Below are the code and all the weights of a small trained network. Each question names an input and a class and asks about switching units off, where a switched-off unit gives its printed mean instead of its output.

import numpy as np


def w(rows, s, z=0):
    codes = np.array(rows[::2]) - 128.0
    scale = np.full(codes.shape[1], s)
    scale[-1] = z or s
    return codes * scale


def norm(h):
    return h / np.sqrt((h * h).mean(-1, keepdims=True) + 1e-5)


def f(y):
    return np.maximum(y, 0)


def log_softmax(a):
    a = a - a.max(-1, keepdims=True)
    return a - np.log(np.exp(a).sum(-1, keepdims=True))


def net(x, mask):
    res = np.array(x, float).reshape(1, 7) / 4 @ E
    u = 0
    for l in range(3):
        y = f(norm(res) @ A[l][:, :-1].T + A[l][:, -1])
        res = res + np.where(mask[u : u + 5], y, B[l][:, -1]) @ B[l][:, :-1]
        u += 5
    return log_softmax(norm(res)[-1] @ U[:, :-1].T + U[:, -1])


A, B = {}, {}
E = w([
[121,181,151,148,89,101,44,196],'x0',
[175,68,136,149,189,194,82,2],'x1',
[205,202,120,100,154,123,173,113],'x2',
[135,166,171,210,229,64,180,50],'x3',
[229,131,220,122,95,94,130,107],'x4',
[182,117,65,248,88,185,107,153],'x5',
[129,63,37,141,19,169,136,91],'x6',
],0.0089)
A[0] = w([
[210,148,166,155,131,134,97,180,2],'0.n1',
[184,167,85,162,183,143,154,100,37],'0.n2',
[141,141,127,172,155,140,139,129,52],'0.n3',
[76,163,150,120,85,83,61,191,47],'0.n4',
[112,133,114,248,127,77,163,130,52],'0.n5',
],0.017,0.0086)
B[0] = w([
[232,195,206,166,60,204,46,140,182],'0.n1',
[218,191,51,102,200,146,151,82,217],'0.n2',
[143,124,96,62,97,147,169,135,163],'0.n3',
[141,62,89,51,130,89,27,212,253],'0.n4',
[121,127,150,218,73,121,252,153,238],'0.n5',
],0.012,0.0065)
A[1] = w([
[114,192,157,177,98,99,108,60,31],'1.n1',
[17,166,138,168,196,123,79,218,102],'1.n2',
[91,37,109,222,141,196,61,45,4],'1.n3',
[132,206,192,180,100,101,39,169,92],'1.n4',
[112,112,255,123,216,53,94,40,50],'1.n5',
],0.016,0.0035)
B[1] = w([
[119,88,128,94,153,100,125,180,171],'1.n1',
[41,197,57,121,184,141,108,153,248],'1.n2',
[112,38,90,169,111,247,122,136,248],'1.n3',
[188,149,190,162,61,140,78,94,249],'1.n4',
[129,76,194,86,163,48,115,98,254],'1.n5',
],0.016,0.0069)
A[2] = w([
[41,150,183,166,206,147,160,90,74],'2.n1',
[83,137,149,65,34,132,179,123,3],'2.n2',
[107,116,119,126,107,122,128,155,80],'2.n3',
[102,112,208,98,150,83,146,87,11],'2.n4',
[116,119,127,254,102,62,161,154,56],'2.n5',
],0.022,0.0034)
B[2] = w([
[167,180,121,232,186,62,136,136,219],'2.n1',
[218,105,74,122,106,49,203,167,186],'2.n2',
[106,112,152,65,113,130,138,101,183],'2.n3',
[109,59,169,67,139,128,114,72,255],'2.n4',
[5,134,229,116,78,156,162,86,250],'2.n5',
],0.015,0.0071)
U = w([
[208,192,63,149,238,159,184,32,92],'0',
[230,184,235,153,50,141,26,138,128],'1',
[48,141,70,30,80,67,5,243,117],'2',
[120,30,188,61,232,34,95,54,205],'3',
[42,167,171,193,81,133,232,114,222],'4',
[40,213,71,172,254,59,108,155,4],'5',
[105,1,63,154,118,250,104,104,145],'6',
[179,63,53,52,76,51,210,159,23],'7',
],0.013,0.0032)

Each question gives the input, the list of numbers given to net, and the class t.
The units are the neurons (one row each of A and B). Each row of codes is followed by its name. A weight is (code - 128) times the scale printed after its matrix; where a second scale follows, it is the last column's (A, B and U).
mask holds one flag per neuron, layer by layer. A switched-off neuron (its flag False) gives its mean, the last column of its row in B, instead of its output. The means were averaged over made-up inputs and are rounded, as every weight is.
A unit's drop is (log p(t) with every unit on - log p(t) with that unit switched off) / (log p(t) with every unit on - log p(t) with every unit switched off).
The circuit of an input: a set's keep is (log p(t) with only the set's units on - log p(t) with every unit switched off) / (log p(t) with every unit on - log p(t) with every unit switched off). Starting from the 12 units with the biggest drops (on a tie, the unit counted first), units are removed one at a time, each time the one whose removal leaves the highest keep (on an exact tie, the one counted first), for as long as the keep stays at least 0.8.
units of the circuit, in order: the units of the circuit, biggest drop first
most important unit: the unit with the biggest drop
top k neurons: the k neurons with the biggest drops, biggest first
top k neurons in layer l: the k neurons of layer l with the biggest drops, biggest first
drop when u is switched off: that unit's drop, to one decimal
input [3,2,4,8,8,8,2], class 4: most important unit -> 0.n5
input [-7,1,-5,7,-7,4,-5], class 4: top 3 neurons -> 0.n5, 2.n5, 1.n2
input [3,-3,-5,8,-6,-8,-3], class 5: top 2 neurons -> 1.n2, 2.n1
input [-4,-1,-8,-8,2,-8,2], class 7: top 3 neurons -> 2.n2, 1.n5, 1.n2
input [7,7,4,-7,-5,8,-2], class 1: top 4 neurons -> 1.n4, 0.n1, 1.n2, 2.n4
input [-4,-5,1,2,-6,-1,2], class 5: top 2 neurons in layer 1 -> 1.n4, 1.n2
input [8,-7,-2,8,6,-7,4], class 2: top 3 neurons -> 0.n4, 1.n2, 0.n1
input [-1,0,-4,6,-8,2,-2], class 4: top 2 neurons -> 0.n5, 2.n5
input [8,2,4,2,-5,1,-4], class 1: top 2 neurons -> 1.n4, 0.n1
input [-6,-3,7,-8,-8,8,-4], class 0: top 3 neurons -> 0.n4, 1.n3, 2.n5
input [4,-7,0,6,-3,-6,1], class 2: top 2 neurons -> 0.n4, 1.n4
input [-3,-5,-7,2,-7,8,7], class 4: top 2 neurons in layer 0 -> 0.n5, 0.n4
input [5,-6,6,2,-7,4,8], class 4: top 2 neurons -> 2.n5, 0.n5
input [6,3,-7,-3,-5,-8,-7], class 2: units of the circuit, in order -> 0.n4
input [0,3,-8,-4,-5,0,-8], class 5: top 3 neurons -> 1.n2, 2.n1, 0.n1
input [-4,-2,4,6,-8,1,4], class 4: top 3 neurons -> 0.n5, 2.n5, 1.n2
input [-8,-3,-2,-5,6,-1,6], class 7: drop when 2.n2 is switched off -> 0.1
input [-2,-4,6,-5,5,-4,0], class 7: drop when 0.n5 is switched off -> 0.0
input [7,4,-7,2,-7,-6,-3], class 5: drop when 0.n1 is switched off -> 0.1
input [-5,-8,3,8,-8,8,-7], class 4: units of the circuit, in order -> 2.n5
